Below is a small trained network, with its code and all its weights. Each question gives an input and a target symbol and asks what happens when units are switched off, that is, made to give their printed mean instead of their output.

import numpy as np


def w(rows, s, z=0):
    codes = np.array(rows[::2]) - 128.0
    scale = np.full(codes.shape[1], s)
    scale[-1] = z or s
    return codes * scale


def norm(h):
    return h / np.sqrt((h * h).mean(-1, keepdims=True) + 1e-5)


def f(y):
    return np.maximum(y, 0)


def softmax(a):
    e = np.exp(a - a.max(-1, keepdims=True))
    return e / e.sum(-1, keepdims=True)


def log_softmax(a):
    a = a - a.max(-1, keepdims=True)
    return a - np.log(np.exp(a).sum(-1, keepdims=True))


def net(x, mask):
    ids = ['ΔΦΨαβεηθλξπτω'.index(c) for c in x.split()]
    T = len(ids)
    res = E[ids] + P[:T]
    r = norm(res)
    for j in range(2):
        rows = slice(3 * j, 3 * j + 3)
        q, k, v = (r @ M[0][rows].T for M in (Q, K, V))
        z = softmax(np.where(np.tri(T) > 0, q @ k.T / 3**0.5, -1e9)) @ v
        o = O[0][rows]
        res = res + np.where(mask[j], z, o[:, -1]) @ o[:, :-1]
    y = f(norm(res) @ A[0][:, :-1].T + A[0][:, -1])
    res = res + np.where(mask[2:14], y, B[0][:, -1]) @ B[0][:, :-1]
    return log_softmax(norm(res)[-1] @ U[:, :-1].T + U[:, -1])


Q, K, V, O, A, B = {}, {}, {}, {}, {}, {}
E = w([
[105,98,137,109],'Δ',
[98,62,76,110],'Φ',
[79,102,149,142],'Ψ',
[126,159,202,111],'α',
[102,83,117,107],'β',
[182,117,92,7],'ε',
[99,117,114,166],'η',
[86,52,65,109],'θ',
[96,106,140,139],'λ',
[121,170,209,136],'ξ',
[99,107,152,133],'π',
[107,84,93,120],'τ',
[104,89,104,121],'ω',
],0.016)
P = w([
[8,138,140,87],'0',
[2,222,104,99],'1',
[46,94,145,100],'2',
[16,203,120,125],'3',
[80,67,155,117],'4',
[22,200,135,133],'5',
[118,37,174,140],'6',
[41,194,142,146],'7',
[182,35,187,165],'8',
[31,201,148,207],'9',
[198,60,179,150],'10',
],0.0082)
Q[0] = w([
[43,167,126,143],'h0',
[185,226,1,66],'h0',
[91,59,124,155],'h0',
[227,91,138,147],'h1',
[56,61,175,188],'h1',
[53,94,132,85],'h1',
],0.019)
K[0] = w([
[149,5,144,179],'h0',
[43,99,108,114],'h0',
[222,154,174,127],'h0',
[89,237,114,47],'h1',
[230,141,162,113],'h1',
[194,80,195,140],'h1',
],0.015)
V[0] = w([
[83,86,122,247],'h0',
[151,70,90,146],'h0',
[100,176,247,109],'h0',
[185,202,136,184],'h1',
[68,133,113,248],'h1',
[164,119,251,47],'h1',
],0.013)
O[0] = w([
[144,94,111,193,187],'h0',
[25,170,94,119,107],'h0',
[214,133,123,158,209],'h0',
[132,101,189,119,6],'h1',
[78,115,152,246,168],'h1',
[241,189,129,90,172],'h1',
],0.012,0.011)
A[0] = w([
[94,155,138,89,93],'n0',
[31,135,165,187,248],'n1',
[46,97,159,106,154],'n2',
[159,5,143,160,96],'n3',
[171,153,230,78,181],'n4',
[141,166,68,96,145],'n5',
[199,178,106,103,255],'n6',
[177,98,121,175,156],'n7',
[118,198,165,149,228],'n8',
[142,190,46,174,112],'n9',
[99,128,167,34,104],'n10',
[127,79,94,109,56],'n11',
],0.015,0.0031)
B[0] = w([
[159,74,51,159,140],'n0',
[181,83,79,67,255],'n1',
[171,126,154,159,171],'n2',
[89,156,170,58,187],'n3',
[169,9,107,100,191],'n4',
[104,172,205,92,184],'n5',
[81,41,162,167,253],'n6',
[125,159,76,82,222],'n7',
[125,103,97,67,172],'n8',
[135,170,185,145,243],'n9',
[107,39,132,40,147],'n10',
[135,127,69,102,136],'n11',
],0.011,0.0093)
U = w([
[77,145,231,116,254],'Δ',
[92,106,107,94,95],'Φ',
[163,143,78,140,47],'Ψ',
[190,89,151,113,153],'α',
[81,200,120,55,191],'β',
[92,68,163,2,185],'ε',
[67,29,141,231,106],'η',
[97,105,126,108,110],'θ',
[173,149,54,142,7],'λ',
[210,64,163,145,155],'ξ',
[169,199,151,202,146],'π',
[100,107,115,108,91],'τ',
[111,115,98,106,68],'ω',
],0.011,0.0034)

Each question gives the input, a string of symbols that net reads in full, and the target symbol t.
The units are the heads (3 rows each of Q, K, V and O) and the neurons (one row each of A and B). Each row of codes is followed by its name. A weight is (code - 128) times the scale printed after its matrix; where a second scale follows, it is the last column's (O, A, B and U).
mask holds one flag per unit, heads first, then neurons. A switched-off unit (its flag False) gives its mean, the last column of its rows in O or B, instead of its output. The means were averaged over made-up inputs and are rounded, as every weight is.
A unit's drop is (log p(t) with every unit on - log p(t) with that unit switched off) / (log p(t) with every unit on - log p(t) with every unit switched off).
The circuit of an input: a set's keep is (log p(t) with only the set's units on - log p(t) with every unit switched off) / (log p(t) with every unit on - log p(t) with every unit switched off). Starting from the 12 units with the biggest drops (on a tie, the unit counted first), units are removed one at a time, each time the one whose removal leaves the highest keep (on an exact tie, the one counted first), for as long as the keep stays at least 0.8.
units of the circuit, in order: the units of the circuit, biggest drop first
unit that matters most: the unit with the biggest drop
top k neurons: the k neurons with the biggest drops, biggest first
heads that matter: for each layer, one digit per head in row order, 1 if its drop is at least 0.15 and else 0, layers parted by /
drop when u is switched off: that unit's drop, to one decimal
input η Ψ Φ β β ξ, target β: unit that matters most : h0
input Δ τ π π η β, target η: heads that matter : 01
input Δ η β λ, target β: heads that matter : 11
input η η ω η η λ, target η: heads that matter : 01
input π η β Ψ, target β: units of the circuit, in order : (h0 n6)
input η η ε ω β λ β β π Ψ, target π: heads that matter : 01
input η α β Δ, target β: heads that matter : 11
input Δ θ η θ η π η β ε η ω, target ε: heads that matter : 10
input λ β β, target β: heads that matter : 01
input η τ π π π η Δ λ π τ, target π: heads that matter : 01
input Δ ε λ, target ε: heads that matter : 10
input ε ε Δ Δ π η π ξ, target π: units of the circuit, in order : (h0 n4)
input η τ Δ η Δ π π η η β β, target β: top 2 neurons : (n3 n6)
input Φ Δ ε η η η β, target ε: units of the circuit, in order : (h0)
input Φ η η π η Φ β ξ, target β: top 3 neurons : (n6 n4 n9)
input π π λ η π Δ, target π: heads that matter : 00
input π β η η η Δ Φ λ η, target η: heads that matter : 11
input π ω η ξ η Δ β τ π λ, target π: top 2 neurons : (n9 n4)
input η λ π, target π: heads that matter : 01
input π Δ π η, target π: heads that matter : 00
input π Δ η β η η ε η π, target ε: units of the circuit, in order : (h0)
input η ε ε η π λ, target π: units of the circuit, in order : (n9 h1)
input π π η η π η π, target π: top 3 neurons : (n1 n4 n9)
input ε η η β β η η π π η η, target ε: heads that matter : 11
input η ξ β ξ β ε Δ π, target Δ: heads that matter : 01
input η π Ψ ω η τ, target η: drop when h1 is switched off : 1.0
input η Δ β Δ, target β: drop when h1 is switched off : 0.2
input ω π β π η ξ, target η: drop when h1 is switched off : 1.2
input Ψ π Δ λ, target Δ: drop when h1 is switched off : 0.3
